Below is a small trained network, with its code and all its weights. Each question gives an input and a class and asks what happens when units are switched off, that is, made to give their printed mean instead of their output.

import numpy as np


def w(rows, s, z=0):
    codes = np.array(rows[::2]) - 128.0
    scale = np.full(codes.shape[1], s)
    scale[-1] = z or s
    return codes * scale


def f(y):
    return y / 2 * (1 + np.tanh(0.7978845608 * (y + 0.044715 * y**3)))


def log_softmax(a):
    a = a - a.max(-1, keepdims=True)
    return a - np.log(np.exp(a).sum(-1, keepdims=True))


def net(x, mask):
    res = np.array(x, float).reshape(1, 2) / 4 @ E
    y = f(res @ A[0][:, :-1].T + A[0][:, -1])
    res = res + np.where(mask, y, B[0][:, -1]) @ B[0][:, :-1]
    return log_softmax(res[-1] @ U[:, :-1].T + U[:, -1])


A, B = {}, {}
E = w([
[243,87,221,24],'x0',
[49,253,210,74],'x1',
],0.0065)
A[0] = w([
[203,8,52,170,110],'N1',
[118,148,119,122,230],'N2',
[249,80,213,1,114],'N3',
[243,78,233,20,117],'N4',
[2,161,12,237,109],'N5',
[47,239,216,65,110],'N6',
[108,151,156,142,254],'N7',
[61,227,207,80,117],'N8',
[49,234,222,73,115],'N9',
[3,150,31,240,114],'N10',
[203,13,44,173,111],'N11',
[225,6,51,203,106],'N12',
],0.0059,0.0094)
B[0] = w([
[68,118,97,97,179],'N1',
[164,42,144,151,225],'N2',
[53,203,187,166,203],'N3',
[59,186,177,165,202],'N4',
[60,198,175,167,196],'N5',
[44,108,81,76,180],'N6',
[183,24,135,156,255],'N7',
[60,99,78,81,172],'N8',
[70,100,93,91,181],'N9',
[77,183,171,164,193],'N10',
[74,116,102,97,180],'N11',
[1,126,84,77,188],'N12',
],0.013,0.0082)
U = w([
[101,202,222,199,117],'0',
[98,94,8,18,112],'1',
[232,47,137,169,253],'2',
[179,230,101,112,83],'3',
[171,225,88,103,81],'4',
],0.014,0.0052)

Each question gives the input, the list of numbers given to net, and the class t.
The units are the neurons (one row each of A and B). Each row of codes is followed by its name. A weight is (code - 128) times the scale printed after its matrix; where a second scale follows, it is the last column's (A, B and U).
mask holds one flag per neuron, in row order. A switched-off neuron (its flag False) gives its mean, the last column of its row in B, instead of its output. The means were averaged over made-up inputs and are rounded, as every weight is.
A unit's drop is (log p(t) with every unit on - log p(t) with that unit switched off) / (log p(t) with every unit on - log p(t) with every unit switched off).
The circuit of an input: a set's keep is (log p(t) with only the set's units on - log p(t) with every unit switched off) / (log p(t) with every unit on - log p(t) with every unit switched off). Starting from all 12 units, units are removed one at a time, each time the one whose removal leaves the highest keep (on an exact tie, the one counted first), for as long as the keep stays at least 0.8.
circuit, biggest first: the units of the circuit, biggest drop first
k most important neurons: the k neurons with the biggest drops, biggest first
drop when u is switched off: that unit's drop, to one decimal
input [-7,-6], class 0: circuit, biggest first : [N5]
input [3,-1], class 2: 2 most important neurons : [N5 N10]
input [8,-8], class 0: 2 most important neurons : [N3 N4]
input [3,-3], class 2: circuit, biggest first : [N5 N6]
input [-3,2], class 2: 3 most important neurons : [N3 N4 N12]
input [1,-3], class 2: 3 most important neurons : [N6 N8 N9]
input [4,-4], class 0: 4 most important neurons : [N3 N4 N6 N8]
input [7,-5], class 0: 2 most important neurons : [N3 N4]
input [-7,8], class 1: 2 most important neurons : [N6 N8]
input [6,7], class 1: 4 most important neurons : [N6 N8 N9 N5]
input [-7,-5], class 0: 2 most important neurons : [N5 N10]
input [7,-4], class 0: drop when N10 is switched off : 0.0
input [5,7], class 1: drop when N9 is switched off : 0.1
input [5,-5], class 0: circuit, biggest first : [N3]
input [-6,-6], class 0: drop when N9 is switched off : 0.2
